Below are the code and all the weights of a small trained network. Each question names an input and a class and asks about switching units off, where a switched-off unit gives its printed mean instead of its output.

import numpy as np


def w(rows, s, z=0):
    codes = np.array(rows[::2]) - 128.0
    scale = np.full(codes.shape[1], s)
    scale[-1] = z or s
    return codes * scale


def norm(h):
    return h / np.sqrt((h * h).mean(-1, keepdims=True) + 1e-5)


def f(y):
    return y / 2 * (1 + np.tanh(0.7978845608 * (y + 0.044715 * y**3)))


def log_softmax(a):
    a = a - a.max(-1, keepdims=True)
    return a - np.log(np.exp(a).sum(-1, keepdims=True))


def net(x, mask):
    res = np.array(x, float).reshape(1, 7) / 4 @ E
    u = 0
    for l in range(4):
        y = f(norm(res) @ A[l][:, :-1].T + A[l][:, -1])
        res = res + np.where(mask[u : u + 15], y, B[l][:, -1]) @ B[l][:, :-1]
        u += 15
    return log_softmax(norm(res)[-1] @ U[:, :-1].T + U[:, -1])


A, B = {}, {}
E = w([
[132,129,130,130,125,126,128,131,126,126],'x0',
[13,100,20,201,122,23,193,99,51,103],'x1',
[77,37,111,213,36,193,89,177,225,155],'x2',
[130,129,130,130,127,129,128,130,126,126],'x3',
[67,64,211,47,44,211,254,85,51,121],'x4',
[129,125,130,129,128,126,128,128,127,127],'x5',
[31,231,195,214,181,214,133,184,102,74],'x6',
],0.0013)
A[0] = w([
[129,131,127,129,129,128,133,131,128,140,127],'L0N1',
[120,119,132,122,134,126,115,116,135,99,132],'L0N2',
[212,40,33,44,92,50,163,80,164,230,78],'L0N3',
[48,221,182,190,208,203,174,187,127,116,44],'L0N4',
[47,223,183,190,207,205,172,186,126,114,42],'L0N5',
[129,130,128,131,130,128,135,131,128,143,127],'L0N6',
[25,94,39,218,99,12,195,104,22,102,2],'L0N7',
[129,130,126,129,131,129,136,131,131,141,128],'L0N8',
[125,122,133,126,126,125,113,119,127,101,131],'L0N9',
[251,171,240,93,130,199,79,183,181,203,26],'L0N10',
[128,127,129,128,126,128,123,126,125,120,129],'L0N11',
[128,128,128,128,129,128,130,129,129,130,128],'L0N12',
[128,128,128,128,128,128,128,128,128,129,128],'L0N13',
[127,125,129,127,127,128,121,124,127,116,129],'L0N14',
[127,128,127,126,125,129,121,126,124,121,129],'L0N15',
],0.0019,0.0011)
B[0] = w([
[128,128,128,128,128,128,127,128,128,124,127],'L0N1',
[131,129,127,128,125,128,130,131,128,135,130],'L0N2',
[131,105,192,155,66,100,29,121,46,4,254],'L0N3',
[151,88,152,119,56,70,42,79,75,99,224],'L0N4',
[151,89,150,119,62,73,48,81,80,102,226],'L0N5',
[128,128,128,128,128,128,127,128,128,124,127],'L0N6',
[107,126,99,34,160,195,85,126,186,112,222],'L0N7',
[127,128,128,127,128,128,127,128,128,125,128],'L0N8',
[131,128,127,129,127,129,131,130,130,135,130],'L0N9',
[55,110,50,47,171,177,109,69,164,56,244],'L0N10',
[129,128,128,128,128,128,129,128,129,130,129],'L0N11',
[128,128,128,128,128,128,127,127,128,128,128],'L0N12',
[128,128,128,128,128,128,128,128,128,128,128],'L0N13',
[129,128,128,128,127,128,129,129,129,132,129],'L0N14',
[128,126,128,128,130,129,127,127,126,134,129],'L0N15',
],0.0021,0.00092)
A[1] = w([
[129,129,125,127,126,130,127,128,126,128,127],'L1N1',
[200,44,50,34,127,79,185,122,192,238,79],'L1N2',
[152,178,177,81,211,76,166,83,90,102,81],'L1N3',
[128,128,128,128,128,128,128,128,128,128,128],'L1N4',
[96,46,160,175,94,155,108,129,223,126,6],'L1N5',
[155,183,184,76,215,73,173,83,89,105,57],'L1N6',
[86,88,181,53,36,215,253,124,48,137,111],'L1N7',
[128,128,129,128,128,128,128,128,128,128,128],'L1N8',
[51,108,47,187,131,49,189,120,82,142,49],'L1N9',
[195,208,22,203,196,75,30,195,183,155,95],'L1N10',
[45,106,38,194,132,43,195,118,79,141,49],'L1N11',
[128,127,128,128,129,128,128,128,128,129,128],'L1N12',
[46,107,40,192,131,43,194,118,78,141,50],'L1N13',
[81,48,148,193,86,161,110,152,226,149,87],'L1N14',
[129,129,126,128,126,130,127,128,126,128,128],'L1N15',
],0.0021,0.0015)
B[1] = w([
[129,127,128,129,130,129,128,127,127,127,128],'L1N1',
[64,194,191,210,118,133,60,165,46,55,141],'L1N2',
[150,128,74,154,61,160,142,180,124,177,162],'L1N3',
[128,128,128,128,128,128,128,128,128,128,128],'L1N4',
[179,192,85,117,133,122,166,130,72,142,123],'L1N5',
[149,126,72,161,60,162,145,175,127,176,158],'L1N6',
[129,106,153,180,206,35,152,121,209,168,254],'L1N7',
[128,128,128,128,128,128,128,128,128,128,128],'L1N8',
[116,143,113,73,151,190,93,126,164,100,128],'L1N9',
[100,64,216,124,140,97,252,82,149,159,236],'L1N10',
[114,143,109,62,155,200,88,125,169,97,136],'L1N11',
[129,128,128,128,128,128,129,128,128,127,128],'L1N12',
[114,142,110,64,153,197,89,125,168,97,135],'L1N13',
[188,187,71,118,109,134,175,140,61,162,168],'L1N14',
[128,128,128,128,128,128,128,128,128,128,128],'L1N15',
],0.0028,0.0015)
A[2] = w([
[114,130,121,137,133,114,127,127,113,113,118],'L2N1',
[127,129,129,129,128,128,127,129,128,128,128],'L2N2',
[159,181,134,80,190,78,152,93,77,106,70],'L2N3',
[27,234,208,222,184,211,119,160,88,106,7],'L2N4',
[160,172,81,200,226,52,58,144,199,137,42],'L2N5',
[161,178,74,203,228,51,45,147,198,136,19],'L2N6',
[147,80,96,78,118,76,140,103,136,154,91],'L2N7',
[185,243,133,14,241,59,182,79,11,107,71],'L2N8',
[79,30,77,237,23,217,111,168,228,156,93],'L2N9',
[39,232,201,219,177,208,127,159,93,113,47],'L2N10',
[129,129,128,128,128,128,129,127,127,127,127],'L2N11',
[128,128,128,128,129,128,128,128,128,128,128],'L2N12',
[252,151,240,62,126,217,79,133,186,194,96],'L2N13',
[128,129,129,128,128,127,128,130,128,128,128],'L2N14',
[127,129,129,130,129,128,128,131,129,128,127],'L2N15',
],0.0019,0.0013)
B[2] = w([
[152,121,138,115,122,140,124,127,140,131,121],'L2N1',
[129,128,127,125,127,127,129,125,129,129,128],'L2N2',
[110,96,114,175,78,170,122,147,163,142,130],'L2N3',
[208,44,115,86,57,48,70,84,89,115,146],'L2N4',
[104,86,196,141,127,103,208,115,149,162,129],'L2N5',
[105,79,200,138,125,103,212,116,151,167,120],'L2N6',
[109,152,168,185,125,137,104,147,110,111,138],'L2N7',
[137,142,65,237,47,207,127,203,155,185,212],'L2N8',
[200,248,86,134,148,124,166,164,39,166,208],'L2N9',
[200,61,122,103,62,48,64,85,86,109,155],'L2N10',
[128,127,128,130,128,129,128,128,129,128,127],'L2N11',
[128,128,128,129,128,128,128,129,128,127,128],'L2N12',
[1,148,20,114,186,129,108,113,136,68,255],'L2N13',
[129,127,127,128,126,128,129,126,129,128,128],'L2N14',
[130,128,127,125,127,127,131,125,128,128,127],'L2N15',
],0.0024,0.00099)
A[3] = w([
[79,65,237,101,131,137,251,105,124,164,26],'L3N1',
[94,133,99,140,140,107,135,119,115,112,169],'L3N2',
[164,143,180,108,145,163,109,143,150,147,60],'L3N3',
[95,85,195,98,113,150,214,113,107,142,67],'L3N4',
[110,101,165,100,107,152,186,119,102,128,88],'L3N5',
[125,129,126,132,129,126,127,128,131,127,136],'L3N6',
[205,219,48,177,68,184,182,210,85,227,47],'L3N7',
[218,25,141,91,30,18,28,117,69,77,5],'L3N8',
[153,153,151,65,174,197,81,132,176,108,76],'L3N9',
[109,107,161,104,106,156,173,123,101,125,79],'L3N10',
[166,139,182,115,140,158,113,143,148,152,61],'L3N11',
[155,69,112,92,114,100,116,114,162,137,88],'L3N12',
[104,98,170,99,109,150,191,118,102,131,83],'L3N13',
[152,155,150,61,179,200,78,133,179,104,71],'L3N14',
[102,131,110,133,132,121,134,121,116,118,149],'L3N15',
],0.0026,0.0015)
B[3] = w([
[176,128,140,226,212,16,138,145,237,180,189],'L3N1',
[166,122,166,69,126,192,108,129,156,128,157],'L3N2',
[47,94,42,185,102,43,173,108,67,110,103],'L3N3',
[169,150,124,198,191,54,110,148,210,156,148],'L3N4',
[157,157,112,181,173,82,98,146,185,142,130],'L3N5',
[133,127,135,116,127,131,132,125,125,128,132],'L3N6',
[235,188,72,156,54,217,202,242,47,211,215],'L3N7',
[77,201,242,231,57,155,7,82,1,80,250],'L3N8',
[27,100,39,106,138,113,165,100,99,89,148],'L3N9',
[156,158,99,175,163,84,83,143,173,132,121],'L3N10',
[56,98,55,183,104,50,172,111,71,115,103],'L3N11',
[80,203,130,178,143,139,150,148,101,133,125],'L3N12',
[163,161,113,179,181,80,89,147,193,140,132],'L3N13',
[14,94,32,103,140,113,169,96,96,83,153],'L3N14',
[155,129,142,100,132,159,106,130,149,126,143],'L3N15',
],0.0019,0.0016)
U = w([
[147,91,202,191,217,18,196,121,254,183,253],'0',
[18,107,29,1,175,196,117,92,152,52,164],'1',
[139,125,227,166,43,106,9,85,23,76,71],'2',
[221,178,62,144,69,205,205,222,77,211,13],'3',
],0.0058,0.00053)

Each question gives the input, the list of numbers given to net, and the class t.
The units are the neurons (one row each of A and B). Each row of codes is followed by its name. A weight is (code - 128) times the scale printed after its matrix; where a second scale follows, it is the last column's (A, B and U).
mask holds one flag per neuron, layer by layer. A switched-off neuron (its flag False) gives its mean, the last column of its row in B, instead of its output. The means were averaged over made-up inputs and are rounded, as every weight is.
A unit's drop is (log p(t) with every unit on - log p(t) with that unit switched off) / (log p(t) with every unit on - log p(t) with every unit switched off).
The circuit of an input: a set's keep is (log p(t) with only the set's units on - log p(t) with every unit switched off) / (log p(t) with every unit on - log p(t) with every unit switched off). Starting from the 12 units with the biggest drops (on a tie, the unit counted first), units are removed one at a time, each time the one whose removal leaves the highest keep (on an exact tie, the one counted first), for as long as the keep stays at least 0.8.
circuit, biggest first: the units of the circuit, biggest drop first
most important unit: the unit with the biggest drop
k most important neurons: the k neurons with the biggest drops, biggest first
k most important neurons of layer l: the k neurons of layer l with the biggest drops, biggest first
drop of u: that unit's drop, to one decimal
input [-5,2,-4,7,7,3,-7], class 0: circuit, biggest first	(L1N7, L3N1)
input [-7,-6,-3,8,4,6,-1], class 1: 2 most important neurons	(L1N10, L2N13)
input [2,4,7,6,0,1,5], class 3: circuit, biggest first	(L2N9, L3N7)
input [-2,0,-5,-5,-4,-8,-1], class 3: circuit, biggest first	(L2N8)
input [-6,4,-8,1,-7,-3,6], class 3: 2 most important neurons	(L2N8, L1N7)
input [1,-7,7,0,7,-6,4], class 0: circuit, biggest first	(L1N7, L3N1, L3N4)
input [1,6,0,-3,1,-6,-8], class 2: 3 most important neurons	(L0N3, L3N8, L2N13)
input [-8,-3,-5,-2,6,4,-8], class 2: circuit, biggest first	(L0N3, L3N8)
input [3,-5,0,2,-3,-7,-6], class 2: 4 most important neurons	(L0N3, L0N7, L3N8, L1N11)
input [8,3,0,5,-2,1,1], class 1: 2 most important neurons	(L1N7, L1N11)
input [3,7,6,4,-2,6,-7], class 1: circuit, biggest first	(L1N11, L1N13)
input [2,3,-8,-2,8,-4,-3], class 0: 3 most important neurons	(L1N7, L1N14, L2N9)
input [-2,5,8,-7,5,1,6], class 3: 3 most important neurons of layer 1	(L1N10, L1N2, L1N14)
input [6,3,2,8,2,-6,-2], class 1: circuit, biggest first	(L1N11)
input [1,-4,4,-6,2,-3,-5], class 2: 2 most important neurons of layer 1	(L1N11, L1N13)
input [4,3,-4,-7,0,5,0], class 3: 3 most important neurons	(L0N10, L1N3, L1N6)
input [-8,4,5,-6,5,7,-5], class 0: 2 most important neurons of layer 0	(L0N4, L0N5)
input [1,0,6,7,-1,6,4], class 3: 2 most important neurons of layer 1	(L1N2, L1N14)
input [-7,4,-1,-8,1,3,-7], class 2: 2 most important neurons	(L0N3, L3N8)
input [-4,-2,6,-1,3,7,0], class 3: most important unit	L1N10
input [-1,5,-6,-8,2,-5,5], class 3: 4 most important neurons	(L2N8, L0N10, L0N3, L1N2)
input [2,-2,4,-5,1,5,-4], class 2: 2 most important neurons of layer 1	(L1N6, L1N3)
input [-8,5,1,-1,6,-3,0], class 0: 2 most important neurons	(L1N7, L2N13)
input [6,-1,1,8,0,3,1], class 1: 2 most important neurons	(L1N7, L0N10)
input [-3,5,-7,4,1,-6,2], class 3: 2 most important neurons of layer 2	(L2N8, L2N13)
input [1,4,1,6,6,-4,-2], class 0: drop of L1N7	0.2
input [-7,6,-1,5,-4,-6,-3], class 1: drop of L1N7	0.3
input [2,4,7,-4,3,6,3], class 3: most important unit	L2N9
input [8,-3,4,-3,7,3,-6], class 0: drop of L1N7	0.3
input [-7,4,-3,1,6,2,2], class 0: drop of L1N7	0.1
